Here is a tiny trained network, its code and every weight. The questions are about switching its units off for an input and a class, where a switched-off unit gives its printed mean instead of its output.

import numpy as np


def w(rows, s, z=0):
    codes = np.array(rows[::2]) - 128.0
    scale = np.full(codes.shape[1], s)
    scale[-1] = z or s
    return codes * scale


def norm(h):
    return h / np.sqrt((h * h).mean(-1, keepdims=True) + 1e-5)


def f(y):
    return y / 2 * (1 + np.tanh(0.7978845608 * (y + 0.044715 * y**3)))


def log_softmax(a):
    a = a - a.max(-1, keepdims=True)
    return a - np.log(np.exp(a).sum(-1, keepdims=True))


def net(x, mask):
    res = np.array(x, float).reshape(1, 2) / 4 @ E
    u = 0
    for l in range(3):
        y = f(norm(res) @ A[l][:, :-1].T + A[l][:, -1])
        res = res + np.where(mask[u : u + 9], y, B[l][:, -1]) @ B[l][:, :-1]
        u += 9
    return log_softmax(norm(res)[-1] @ U[:, :-1].T + U[:, -1])


A, B = {}, {}
E = w([
[148,156,129,125,82,234],'x0',
[1,237,29,96,140,136],'x1',
],0.0088)
A[0] = w([
[137,133,107,200,166,145,137],'L0N0',
[137,95,168,67,89,187,52],'L0N1',
[189,131,151,93,113,197,171],'L0N2',
[175,51,166,77,106,42,107],'L0N3',
[148,105,127,138,107,72,102],'L0N4',
[243,74,164,99,117,158,207],'L0N5',
[184,2,158,103,91,158,145],'L0N6',
[116,70,130,101,115,192,128],'L0N7',
[106,67,115,165,115,181,5],'L0N8',
],0.01,0.0021)
B[0] = w([
[117,117,121,132,120,135,129],'L0N0',
[183,156,85,159,158,146,162],'L0N1',
[145,158,166,225,141,122,190],'L0N2',
[134,41,213,178,81,145,222],'L0N3',
[193,121,114,153,124,202,153],'L0N4',
[29,88,193,69,76,76,255],'L0N5',
[42,64,157,8,69,184,247],'L0N6',
[145,108,141,198,137,111,151],'L0N7',
[145,109,37,119,233,164,130],'L0N8',
],0.016,0.0088)
A[1] = w([
[241,152,56,134,143,235,97],'L1N0',
[128,148,87,8,139,117,73],'L1N1',
[107,99,150,50,153,236,103],'L1N2',
[144,124,109,68,101,108,90],'L1N3',
[161,181,137,171,241,125,161],'L1N4',
[207,35,99,130,205,63,254],'L1N5',
[148,97,145,120,142,131,235],'L1N6',
[126,19,137,119,80,202,79],'L1N7',
[141,113,106,129,137,145,66],'L1N8',
],0.013,0.0026)
B[1] = w([
[157,136,167,220,83,198,144],'L1N0',
[184,114,73,30,120,58,169],'L1N1',
[181,57,250,248,130,68,188],'L1N2',
[77,161,94,148,161,155,136],'L1N3',
[127,183,93,112,67,165,144],'L1N4',
[87,69,245,149,78,175,135],'L1N5',
[92,165,168,76,114,127,151],'L1N6',
[59,131,140,95,107,87,245],'L1N7',
[130,148,130,102,68,128,117],'L1N8',
],0.015,0.012)
A[2] = w([
[154,54,203,193,136,202,135],'L2N0',
[79,172,184,91,138,171,34],'L2N1',
[130,38,115,41,30,246,172],'L2N2',
[247,210,146,197,50,240,20],'L2N3',
[153,73,139,150,149,129,40],'L2N4',
[191,3,81,48,98,170,65],'L2N5',
[175,61,223,131,46,101,254],'L2N6',
[149,84,1,96,247,62,111],'L2N7',
[82,127,128,100,167,166,85],'L2N8',
],0.0092,0.0023)
B[2] = w([
[125,125,53,64,94,68,193],'L2N0',
[196,104,140,113,167,161,139],'L2N1',
[49,184,173,247,158,66,187],'L2N2',
[195,166,131,224,38,228,167],'L2N3',
[96,174,158,148,146,83,125],'L2N4',
[55,210,91,156,168,133,143],'L2N5',
[87,73,192,84,101,148,246],'L2N6',
[123,175,85,69,86,136,196],'L2N7',
[206,165,193,76,177,122,126],'L2N8',
],0.012)
U = w([
[223,132,160,122,217,179,47],'0',
[178,86,81,198,213,130,37],'1',
[206,177,115,249,63,243,144],'2',
[73,48,238,134,85,126,197],'3',
[144,187,20,41,127,107,200],'4',
[152,128,110,199,210,141,2],'5',
],0.013,0.0067)

Each question gives the input, the list of numbers given to net, and the class t.
The units are the neurons (one row each of A and B). Each row of codes is followed by its name. A weight is (code - 128) times the scale printed after its matrix; where a second scale follows, it is the last column's (A, B and U).
mask holds one flag per neuron, layer by layer. A switched-off neuron (its flag False) gives its mean, the last column of its row in B, instead of its output. The means were averaged over made-up inputs and are rounded, as every weight is.
A unit's drop is (log p(t) with every unit on - log p(t) with that unit switched off) / (log p(t) with every unit on - log p(t) with every unit switched off).
most important unit: the unit with the biggest drop
k most important neurons: the k neurons with the biggest drops, biggest first
top k neurons in layer l: the k neurons of layer l with the biggest drops, biggest first
drop when u is switched off: that unit's drop, to one decimal
input [-2,4], class 4: most important unit	L0N3
input [6,6], class 2: top 2 neurons in layer 0	[L0N6 L0N5]
input [3,5], class 4: 3 most important neurons	[L0N3 L0N6 L0N4]
input [4,2], class 2: 2 most important neurons	[L0N5 L0N6]
input [3,0], class 2: 3 most important neurons	[L0N2 L0N6 L0N3]
input [-2,3], class 4: 3 most important neurons	[L0N3 L0N6 L0N2]
input [6,3], class 2: 2 most important neurons	[L0N6 L0N5]
input [5,0], class 2: top 2 neurons in layer 0	[L0N6 L0N2]
input [-3,3], class 4: top 3 neurons in layer 0	[L0N3 L0N6 L0N2]
input [0,5], class 4: top 2 neurons in layer 0	[L0N3 L0N6]
input [5,5], class 2: drop when L0N5 is switched off	1.4
input [8,5], class 2: drop when L0N6 is switched off	1.1
input [5,1], class 2: drop when L0N0 is switched off	0.0
input [1,0], class 2: drop when L0N3 is switched off	0.6
input [-1,8], class 4: top neuron in layer 0	[L0N6]
